Here is a tiny trained network, its code and every weight. The questions are about switching its units off for an input and a target symbol, where a switched-off unit gives its printed mean instead of its output.

import numpy as np


def w(rows, s, z=0):
    codes = np.array(rows[::2]) - 128.0
    scale = np.full(codes.shape[1], s)
    scale[-1] = z or s
    return codes * scale


def norm(h):
    return h / np.sqrt((h * h).mean(-1, keepdims=True) + 1e-5)


def softmax(a):
    e = np.exp(a - a.max(-1, keepdims=True))
    return e / e.sum(-1, keepdims=True)


def log_softmax(a):
    a = a - a.max(-1, keepdims=True)
    return a - np.log(np.exp(a).sum(-1, keepdims=True))


def net(x, mask):
    ids = ['γδηθλπστφψ'.index(c) for c in x.split()]
    T = len(ids)
    res = E[ids] + P[:T]
    u = 0
    for l in range(2):
        r = norm(res)
        for j in range(3):
            rows = slice(2 * j, 2 * j + 2)
            q, k, v = (r @ M[l][rows].T for M in (Q, K, V))
            z = softmax(np.where(np.tri(T) > 0, q @ k.T / 2**0.5, -1e9)) @ v
            o = O[l][rows]
            res = res + np.where(mask[u + j], z, o[:, -1]) @ o[:, :-1]
        u += 3
    return log_softmax(norm(res)[-1] @ U[:, :-1].T + U[:, -1])


Q, K, V, O = {}, {}, {}, {}
E = w([
[114,111,128,107,121,216,94],'γ',
[120,125,150,135,107,222,108],'δ',
[140,148,184,148,89,203,104],'η',
[107,104,198,150,122,174,66],'θ',
[99,66,143,79,185,167,71],'λ',
[148,192,250,135,77,140,112],'π',
[117,118,223,66,146,84,83],'σ',
[188,181,123,152,120,221,191],'τ',
[155,115,112,71,165,150,177],'φ',
[75,254,124,173,218,85,203],'ψ',
],0.0013)
P = w([
[84,13,201,201,6,139,247],'0',
[102,20,209,193,59,174,242],'1',
[112,48,218,184,97,189,227],'2',
[120,78,210,189,131,197,209],'3',
[132,104,210,182,152,193,192],'4',
[144,130,202,173,173,185,178],'5',
[153,156,191,163,185,177,160],'6',
[168,177,180,144,201,174,136],'7',
[177,204,165,125,216,164,114],'8',
[203,227,155,113,231,156,81],'9',
[213,246,153,120,254,160,55],'10',
],0.00085)
Q[0] = w([
[122,48,109,94,64,23,151],'0.h0',
[130,113,208,161,160,191,119],'0.h0',
[93,84,89,177,104,92,98],'0.h1',
[134,137,152,103,150,139,187],'0.h1',
[44,151,91,112,82,131,137],'0.h2',
[181,254,173,136,218,229,188],'0.h2',
],0.0068)
K[0] = w([
[114,69,147,138,90,154,156],'0.h0',
[176,156,141,62,171,128,108],'0.h0',
[171,51,142,93,75,169,110],'0.h1',
[1,182,85,222,132,80,158],'0.h1',
[116,56,174,110,49,181,112],'0.h2',
[146,164,124,143,173,133,68],'0.h2',
],0.0066)
V[0] = w([
[154,53,155,99,83,215,61],'0.h0',
[110,129,130,22,196,78,189],'0.h0',
[109,180,138,137,194,69,216],'0.h1',
[6,154,81,149,100,128,135],'0.h1',
[75,188,72,71,165,70,215],'0.h2',
[191,155,65,141,82,166,186],'0.h2',
],0.0024)
O[0] = w([
[136,124,96,219,62,90,93,190],'0.h0',
[134,142,251,111,101,200,204,100],'0.h0',
[142,89,102,200,144,128,38,248],'0.h1',
[138,169,153,165,142,160,106,130],'0.h1',
[21,186,118,140,73,173,130,12],'0.h2',
[83,139,158,57,68,80,155,93],'0.h2',
],0.0027,0.0014)
Q[1] = w([
[43,144,87,141,106,104,147],'1.h0',
[132,146,159,233,228,155,66],'1.h0',
[41,161,29,58,1,50,142],'1.h1',
[83,78,177,103,114,162,178],'1.h1',
[70,146,153,72,91,149,148],'1.h2',
[241,116,135,161,140,121,159],'1.h2',
],0.0092)
K[1] = w([
[138,38,114,146,72,149,119],'1.h0',
[195,174,129,64,145,147,80],'1.h0',
[147,39,191,146,1,127,107],'1.h1',
[194,83,86,31,95,159,210],'1.h1',
[76,30,137,142,90,91,140],'1.h2',
[109,200,84,173,162,156,111],'1.h2',
],0.0072)
V[1] = w([
[120,57,41,119,96,232,100],'1.h0',
[199,245,104,227,106,148,206],'1.h0',
[118,152,108,178,43,101,32],'1.h1',
[166,141,51,172,73,150,237],'1.h1',
[138,66,150,153,75,116,3],'1.h2',
[26,118,237,156,81,100,51],'1.h2',
],0.0027)
O[1] = w([
[117,244,224,139,104,4,99,109],'1.h0',
[27,84,98,37,157,94,100,215],'1.h0',
[109,55,161,180,222,214,70,5],'1.h1',
[186,120,84,72,204,106,99,156],'1.h1',
[41,229,87,86,77,161,177,195],'1.h2',
[143,172,73,74,168,134,146,150],'1.h2',
],0.0034,0.0016)
U = w([
[132,181,174,193,57,95,145,89],'γ',
[180,164,139,56,93,62,179,194],'δ',
[113,150,93,109,132,72,102,61],'η',
[198,58,122,133,191,71,87,199],'θ',
[137,129,121,246,111,134,85,136],'λ',
[102,100,28,115,138,129,96,53],'π',
[202,115,142,170,111,224,205,91],'σ',
[40,115,132,84,116,59,85,1],'τ',
[63,198,191,103,152,186,157,135],'φ',
[51,70,107,86,126,205,147,207],'ψ',
],0.012,0.0038)

Each question gives the input, a string of symbols that net reads in full, and the target symbol t.
The units are the heads (2 rows each of Q, K, V and O). Each row of codes is followed by its name. A weight is (code - 128) times the scale printed after its matrix; where a second scale follows, it is the last column's (O and U).
mask holds one flag per head, layer by layer. A switched-off head (its flag False) gives its mean, the last column of its rows in O, instead of its output. The means were averaged over made-up inputs and are rounded, as every weight is.
A unit's drop is (log p(t) with every unit on - log p(t) with that unit switched off) / (log p(t) with every unit on - log p(t) with every unit switched off).
The circuit of an input: a set's keep is (log p(t) with only the set's units on - log p(t) with every unit switched off) / (log p(t) with every unit on - log p(t) with every unit switched off). Starting from all 6 units, units are removed one at a time, each time the one whose removal leaves the highest keep (on an exact tie, the one counted first), for as long as the keep stays at least 0.8.
units of the circuit, in order: the units of the circuit, biggest drop first
unit that matters most: the unit with the biggest drop
which heads matter: for each layer, one digit per head in row order, 1 if its drop is at least 0.15 and else 0, layers parted by /
input θ η δ, target λ: units of the circuit, in order : (0.h0)
input ψ θ τ, target θ: which heads matter : 111 / 101
input φ τ φ θ σ δ θ, target σ: which heads matter : 011 / 100
input π λ θ γ σ τ φ σ π δ, target σ: units of the circuit, in order : (1.h0; 1.h2; 0.h1)
input γ θ λ ψ φ γ, target φ: which heads matter : 111 / 100
input θ ψ ψ λ τ, target φ: which heads matter : 111 / 110
input τ η τ η σ φ τ γ δ, target θ: which heads matter : 111 / 001
input δ ψ τ θ, target τ: which heads matter : 110 / 100
input η δ φ η π λ λ θ λ ψ λ, target ψ: units of the circuit, in order : (0.h0; 1.h0)
input λ τ λ τ η φ γ, target δ: which heads matter : 000 / 010
input ψ π η δ φ θ θ τ η σ η, target σ: which heads matter : 101 / 100
input δ γ θ π φ ψ δ θ π, target θ: units of the circuit, in order : (1.h2; 0.h1; 0.h0)
input ψ δ φ δ γ ψ τ ψ φ φ, target φ: which heads matter : 111 / 000
input φ λ τ η ψ λ γ, target λ: which heads matter : 010 / 111
input δ δ δ σ γ η π, target ψ: which heads matter : 100 / 100
input η η θ φ θ θ γ η, target λ: units of the circuit, in order : (0.h0; 0.h2; 1.h2; 1.h1)
input ψ τ π θ, target π: which heads matter : 111 / 001
input σ θ λ ψ, target λ: which heads matter : 011 / 001
input π σ λ τ η θ δ γ θ ψ, target θ: units of the circuit, in order : (1.h2; 0.h1)
input θ η φ π, target δ: unit that matters most : 0.h1
input θ η θ φ θ δ φ θ γ, target δ: which heads matter : 010 / 010
input σ ψ π τ τ λ ψ λ, target φ: unit that matters most : 0.h2
input τ π σ θ ψ σ γ γ φ σ γ, target σ: units of the circuit, in order : (1.h0; 0.h0)
input λ φ θ λ, target δ: units of the circuit, in order : (0.h1; 1.h1)
input λ θ θ θ φ π φ λ θ, target δ: units of the circuit, in order : (1.h1; 0.h1)
input ψ γ ψ φ π, target φ: units of the circuit, in order : (0.h2; 0.h0)
input ψ σ η λ γ, target λ: units of the circuit, in order : (0.h1; 0.h0)
